Each row is followed by its group and then its class within the group.
[  3  47   7 -20  12  24   5  -6 -10   8  -3   3  -8  26   1 -22  -1  -5
  -8   1   8  -2   5 -26 -13  -6 -11  -4  -8 -43  11   4  -5  11  -2   0
  -2 -27 -11  12   3  -7  -1   1   4  -9   6  27 -42   5 -14  -6   0  -7
   4  33   5  10  -4  -1 -12   8 -33] : PR Dz
[  2  40  11 -11  50  16   9   2  -9  19 -13  -6  -6  26  -6  -9   8   0
  -3  11   4  -4  -2  -3  -3   1 -14 -22 -16 -43   1  10  -1  19  -2   5
  32 -25  -8   4 -18  -6 -10  -5   8   0   8  19 -73   8   9 -15   5 -10
  11  30   7  20  -5  -9 -13   0 -35] : PR Rd
[-13  28  11 -14   8   1   7   1   2  13  -3  12  -1  17  -9 -14   6   4
   0   4   8   1 -17  -9  -6  -9  -8  -4 -10 -62   2   8   0  -7   4   9
   6 -25 -11   0  -3 -16   1   5   7   0   5  13 -11   5  -4   5   8  -1
   6  29   7  16  -1  -4  -9  -4  -8] : TM Jl
[ -3  51   4  -7   0  16   5  -8 -17  18 -12  -8  -9  24  -5 -19   9   3
   6   0   7   7  -6  -6  -6   2 -10 -19 -13 -40   3   1   2  14   5   0
   1 -28 -13   9 -16  -9  -2  10   6  -7   6  12 -58   3  10  -3  -2 -13
   5  20  11  20  -5   0 -15   3 -45] : PR Dz
[-15  31   4 -16  16  12   6  18  -6  12  -2  16  -6  21   4   0  -5  -3
   2   5  10  -1 -12 -10  -3  -4 -12   7  -5 -50   5   5   7   3  15   2
   3 -37  -7   3   7 -42  -2   3  10   0   5   6 -33  -1  -1  -3   3  -4
  12  37   2  13  -1   3 -21  -1 -33] : TM Jl
[-10  25  16 -16   9   4   4  14 -10  21  -6   2   4  22   8 -22   3   3
  -4  14  17  -4 -19  -9   5 -14 -16 -19  -4 -69   9   9   6   7  11   7
   5 -37   2   5   4  -2  -5   6  13  -2  -2  28 -61  -2   6  -6  -5  -9
  17  36  -9  13  -5  -8  15   0 -31] : TM NJ
[  2  44   4 -12  11  17   6 -12  -7   8   0   5 -25  18  -1 -13  23  -7
   0   9  -1   2 -19   6  -5   9 -14 -14   6 -58   0  11  -2  11   4   7
   9 -12  -7  13  -8  -4  -7  -5  11   1   5  15 -37   8   1 -12   0  -6
   7  25   4  15   3  -2 -13   5 -23] : PR Rd
[ -4  35   3 -13  12  16  17   5  -6  18 -21  -1  -1  14  -1 -19   8   3
  -3  -2   3   9 -25   4 -19  -2 -13  -6 -12 -56  -4  18  -8  21  13   6
   2  -6   1  -3 -33 -12  -3   5   7   5  -1  12 -39  12  -6 -17   2  -1
  16  17   2  24  -1 -11 -10  -1 -29] : PR Dz
[ -3  35   8 -27   9  -1   2   6 -16  15  -3  15  -2  28   2 -54   3   4
   9   5   8  -3  -9 -12   6 -23 -15   7  -4 -58   7   3   8   2  18   5
  13 -34  -8  -4   4  -1  -5  -7   3  -4   5  17 -47  -7   1  -5   4 -17
   8  35   6  20 -17   4 -19   3 -21] : TM Jl
[  1  27  17 -17   4  10  24   5  -9  12   3  16  -3  25  -4  -4  -2   4
  -4  12   9  -7  -7 -16 -12 -18 -11   3  -5 -67   1   5   5   1   8   5
   9 -34  -8  19   2  -7   1  -6  13   0  -1   9 -48   3   0  -2   4 -10
  16  31   3  14   2   7 -18   1 -27] : TM Jl
[-25  22  11 -32   6   3  12   7 -19  10  -9  15  -6  21   2 -10  -2  13
  -2   6  24  -1 -14  -6  -7  -7 -10   6  -6 -62   9  -5   7  12   6  14
   2 -39  -8   6   5  -6  -1   5  13  -4   0  24 -66   1  -7 -19  -1 -17
   5  28  10  11  -1  -4 -15   1 -24] : TM NJ
[-39  31   4  -8  10   7   4 -14  -5  10  -3  -4  -9  24   2 -26   9   4
  -5   1  19  18 -10  -6  -8  13  -8 -14 -13 -41   3   9   4  17  -6   4
   2 -11  -3   1 -30  -1  -4  -1   9  -6   8   7 -39 -17   8  -7   2   3
  14  17   8  24   3   3  -8   5 -34] : PR Rd
[  1  26   7 -13   4   3   6   7  -7 -12  -5  14  -4  31   0  -5 -14  -6
  -5   7   8 -14 -20  -3   2  -4  -6   8   4 -65   5  -1   2   9  14  18
   4 -24  -8  14   3   2  -2   3   1   0   0 -15 -21   1 -15  -3   6  -6
  14  19   2  16  44  -2 -11   8  -7] : TM NJ
[ -8  39   1 -22   3  10   5   7  -2   0   1  25  -2  29   1  -2   1 -14
   2  -6   2  -2  -9  -4  -7   0   9   9   4 -71   9  -3   0 -10 -15   9
  -5 -22   2  11  18  -3  -6  -1   9  -1  14  12   3   0 -13  -3   3  -2
   1  43 -19  15 -11   2  -4  12  -4] : TM Jl
[ -2  47  17 -16  14  33   3  -3 -11  17 -10  -4 -18  22   3 -18  13 -12
 -10   7   6   9 -19  -3 -20  -2 -13  -7 -12 -69   2   6  -3  16   9   1
 -21 -20  -7   3 -12   0 -14  -2  12  -3   9  13 -53  11  -3  -5   2   5
   6  25  12  13  -5   0  -9  -2 -37] : PR Dz
[-17  46   7 -17   1  21   6   6  -1   7 -14  14  -7  24  -1  -2   1  -8
   0   0   6  -1  -2   0  -7 -14  -6   3  -1 -66   9  -3   2  -1  12   5
   5 -24  22   7  15  -6  -9 -25   1  -1   6   8 -19  -1   3  15   2   1
   1  28   6  18  -3 -13 -14  10  -4] : TM NJ
[-21  42  10 -11   1  23   5   1  -6   9 -11   4 -10  23  -2 -11  18  -2
  -2  47 -40   4  -7   0  32   1  -7  -9  -8 -43  -5  14   0   7  11  -2
  -1  -8  -6   1 -20  -5  -9  -2   6  10   8   7 -23   7  14   3  11  -1
  20  34   5  17   6   3 -13   1 -31] : PR Dz
[  0  18   7 -10   4   3   9   1  -4  11  -1  12  -3  13 -11 -17  -5   1
  -7   9  18  -8 -22 -10  -2  -8 -12  10  -9 -44  -3  12   1   2   6   7
   8 -25  -1  -3  -9  -1  -4   0   4   2  -2  24 -39   5   2   2  10 -13
  16  32  -1  17  -5  -2  -9  -1 -19] : TM Jl
[ -4  49   8 -14  34  32   8  -9 -16  15  -1   2 -14  30  -2 -31  39   4
  -1   5  22  -4  -8  -7  -8   5 -13 -13  -7 -43   6  12 -13  12  10  13
  14 -29 -10  15 -17 -10   3 -11  13   3   4  20 -60   6   0 -23  -1  -7
  16  31   6  23   1   3 -17  -5 -47] : PR Dz
[ -5  25  12 -13  10  10  17   5 -17  17  -2   2   4  27   4 -16   9   2
  -3  10  20   2 -10  -6   1  -9  -8   0  -5 -78   4   6   2   8   9  11
   4 -27  -4   5   2  -8   5  -4  12  -2   3  22 -57   3  14 -11   4 -12
   4  33   2  24   2  -5 -11  -6 -32] : TM Jl
[  4  30   4  -4   3  19   3   1  -1  21  -8   1 -21  24   0 -15   9 -19
  -9 -12 -16  -6 -11  -8   3   5  -6  -6  -4 -54   3  11   1  10  -4   9
   3  -9 -16   6  -6 -11  -2  -2   9   2   7   7 -25   9   0   9   4  -2
   6  24  14  20   1  -2 -10   6 -14] : PR Rd
